Below is a small trained network, with its code and all its weights. Each question gives an input and a class and asks what happens when units are switched off, that is, made to give their printed mean instead of their output.

import numpy as np


def w(rows, s, z=0):
    codes = np.array(rows[::2]) - 128.0
    scale = np.full(codes.shape[1], s)
    scale[-1] = z or s
    return codes * scale


def f(y):
    return np.maximum(y, 0)


def log_softmax(a):
    a = a - a.max(-1, keepdims=True)
    return a - np.log(np.exp(a).sum(-1, keepdims=True))


def net(x, mask):
    res = np.array(x, float).reshape(1, 2) / 4 @ E
    y = f(res @ A[0][:, :-1].T + A[0][:, -1])
    res = res + np.where(mask, y, B[0][:, -1]) @ B[0][:, :-1]
    return log_softmax(res[-1] @ U[:, :-1].T + U[:, -1])


A, B = {}, {}
E = w([
[130,168,76,7,67,101,95,255,35],'x0',
[211,189,61,113,71,219,239,43,155],'x1',
],0.0095)
A[0] = w([
[127,125,134,123,120,153,148,85,122,139],'neuron 1',
[140,138,115,140,124,136,171,74,140,158],'neuron 2',
[136,144,105,90,116,134,128,193,112,244],'neuron 3',
[122,126,119,87,113,102,86,253,112,129],'neuron 4',
[141,144,114,125,113,158,155,89,124,133],'neuron 5',
[160,148,89,90,116,202,174,141,135,126],'neuron 6',
[155,129,106,117,113,136,183,87,135,129],'neuron 7',
[121,136,121,153,132,122,121,122,114,100],'neuron 8',
[107,134,124,141,132,98,95,114,129,134],'neuron 9',
[152,124,134,125,115,121,170,128,132,3],'neuron 10',
[145,164,100,95,84,138,204,96,107,68],'neuron 11',
[147,101,143,144,128,128,103,137,124,135],'neuron 12',
[137,131,120,137,118,154,140,79,127,158],'neuron 13',
],0.029,0.0047)
B[0] = w([
[140,147,156,150,183,122,204,134,115,176],'neuron 1',
[202,166,104,90,221,134,195,143,95,210],'neuron 2',
[28,237,139,84,88,1,124,160,108,207],'neuron 3',
[188,239,135,122,70,194,185,210,48,251],'neuron 4',
[42,133,165,162,248,138,84,106,86,192],'neuron 5',
[169,47,128,77,127,68,131,101,211,211],'neuron 6',
[80,126,103,239,162,192,121,118,184,204],'neuron 7',
[200,34,110,161,141,150,135,132,79,134],'neuron 8',
[45,103,103,120,214,114,81,92,185,154],'neuron 9',
[117,128,133,119,125,48,137,144,144,149],'neuron 10',
[195,12,113,56,104,93,153,61,133,212],'neuron 11',
[98,94,142,169,160,114,122,76,161,147],'neuron 12',
[123,148,140,47,191,144,172,170,127,190],'neuron 13',
],0.026,0.033)
U = w([
[119,231,140,85,2,80,138,173,71,253],'0',
[121,69,140,66,178,79,217,31,192,140],'1',
[31,45,133,186,118,94,37,52,182,193],'2',
[187,72,105,159,50,182,132,101,131,2],'3',
[207,117,171,145,22,204,116,75,119,23],'4',
[98,202,155,175,192,224,163,128,99,108],'5',
[224,58,57,125,106,150,142,123,105,13],'6',
],0.0099,0.004)

Each question gives the input, the list of numbers given to net, and the class t.
The units are the neurons (one row each of A and B). Each row of codes is followed by its name. A weight is (code - 128) times the scale printed after its matrix; where a second scale follows, it is the last column's (A, B and U).
mask holds one flag per neuron, in row order. A switched-off neuron (its flag False) gives its mean, the last column of its row in B, instead of its output. The means were averaged over made-up inputs and are rounded, as every weight is.
A unit's drop is (log p(t) with every unit on - log p(t) with that unit switched off) / (log p(t) with every unit on - log p(t) with every unit switched off).
unit that matters most: the unit with the biggest drop
top k neurons: the k neurons with the biggest drops, biggest first
drop of u: that unit's drop, to one decimal
input [-8,0], class 5: unit that matters most	neuron 11
input [-2,-2], class 2: top 2 neurons	neuron 4; neuron 2
input [-1,-5], class 5: top 4 neurons	neuron 3; neuron 11; neuron 6; neuron 9
input [-8,4], class 5: top 3 neurons	neuron 7; neuron 5; neuron 6
input [-1,-7], class 5: top 2 neurons	neuron 3; neuron 9
input [8,5], class 0: top 2 neurons	neuron 3; neuron 4
input [-3,-8], class 5: drop of neuron 11	2.3
input [-7,3], class 5: drop of neuron 6	0.5
input [-4,0], class 5: drop of neuron 6	3.2
input [-1,-2], class 2: drop of neuron 3	0.2
